Here is a tiny trained network, its code and every weight. The questions are about switching its units off for an input and a class, where a switched-off unit gives its printed mean instead of its output.

import numpy as np


def w(rows, s, z=0):
    codes = np.array(rows[::2]) - 128.0
    scale = np.full(codes.shape[1], s)
    scale[-1] = z or s
    return codes * scale


def f(y):
    return y / 2 * (1 + np.tanh(0.7978845608 * (y + 0.044715 * y**3)))


def log_softmax(a):
    a = a - a.max(-1, keepdims=True)
    return a - np.log(np.exp(a).sum(-1, keepdims=True))


def net(x, mask):
    res = np.array(x, float).reshape(1, 3) / 4 @ E
    y = f(res @ A[0][:, :-1].T + A[0][:, -1])
    res = res + np.where(mask, y, B[0][:, -1]) @ B[0][:, :-1]
    return log_softmax(res[-1] @ U[:, :-1].T + U[:, -1])


A, B = {}, {}
E = w([
[115,128,127,145],'x0',
[68,202,3,36],'x1',
[248,191,66,227],'x2',
],0.0071)
A[0] = w([
[35,84,157,62,109],'N1',
[188,255,53,156,130],'N2',
[205,184,93,182,99],'N3',
[37,38,139,71,103],'N4',
[226,177,135,159,178],'N5',
[95,32,141,36,167],'N6',
[217,218,101,154,138],'N7',
[75,211,46,104,166],'N8',
[168,52,203,160,106],'N9',
[146,84,233,242,149],'N10',
[154,153,148,125,248],'N11',
],0.0093,0.011)
B[0] = w([
[149,199,175,112,189],'N1',
[164,153,188,117,220],'N2',
[157,174,168,153,179],'N3',
[152,197,185,167,188],'N4',
[117,106,166,146,215],'N5',
[164,128,208,159,214],'N6',
[104,147,218,173,204],'N7',
[241,92,132,12,232],'N8',
[232,195,8,108,185],'N9',
[218,135,121,30,239],'N10',
[118,1,171,129,254],'N11',
],0.0084,0.0095)
U = w([
[232,159,106,65,95],'0',
[147,206,239,193,100],'1',
[148,61,188,124,255],'2',
[87,2,149,154,229],'3',
[71,119,137,175,43],'4',
[86,131,46,181,60],'5',
[77,164,78,208,77],'6',
[96,124,50,149,66],'7',
],0.011,0.0073)

Each question gives the input, the list of numbers given to net, and the class t.
The units are the neurons (one row each of A and B). Each row of codes is followed by its name. A weight is (code - 128) times the scale printed after its matrix; where a second scale follows, it is the last column's (A, B and U).
mask holds one flag per neuron, in row order. A switched-off neuron (its flag False) gives its mean, the last column of its row in B, instead of its output. The means were averaged over made-up inputs and are rounded, as every weight is.
A unit's drop is (log p(t) with every unit on - log p(t) with that unit switched off) / (log p(t) with every unit on - log p(t) with every unit switched off).
The circuit of an input: a set's keep is (log p(t) with only the set's units on - log p(t) with every unit switched off) / (log p(t) with every unit on - log p(t) with every unit switched off). Starting from all 11 units, units are removed one at a time, each time the one whose removal leaves the highest keep (on an exact tie, the one counted first), for as long as the keep stays at least 0.8.
circuit, biggest first: the units of the circuit, biggest drop first
most important unit: the unit with the biggest drop
top k neurons: the k neurons with the biggest drops, biggest first
drop of u: that unit's drop, to one decimal
input [3,-5,3], class 0: top 3 neurons	(N10 N9 N6)
input [-6,-7,-4], class 0: most important unit	N9
input [-3,-3,-5], class 1: circuit, biggest first	(N8 N4)
input [0,-5,-3], class 0: top 3 neurons	(N9 N10 N7)
input [1,2,-2], class 3: top 2 neurons	(N10 N9)
input [7,5,6], class 2: circuit, biggest first	(N8 N9 N10 N7)
input [-1,-2,-7], class 1: circuit, biggest first	(N4 N1)
input [2,-4,-1], class 0: top 3 neurons	(N10 N9 N7)
input [5,-6,-6], class 0: circuit, biggest first	(N9 N10)
input [2,4,5], class 1: top 3 neurons	(N7 N10 N2)
input [0,-6,1], class 0: top 2 neurons	(N10 N9)
input [-4,3,1], class 2: top 2 neurons	(N9 N10)
input [8,-8,-7], class 0: drop of N10	0.4
input [-4,-6,-2], class 0: most important unit	N9
input [-4,6,8], class 1: drop of N2	0.2
input [-4,-1,7], class 1: drop of N3	0.1
input [7,4,3], class 2: drop of N10	0.6
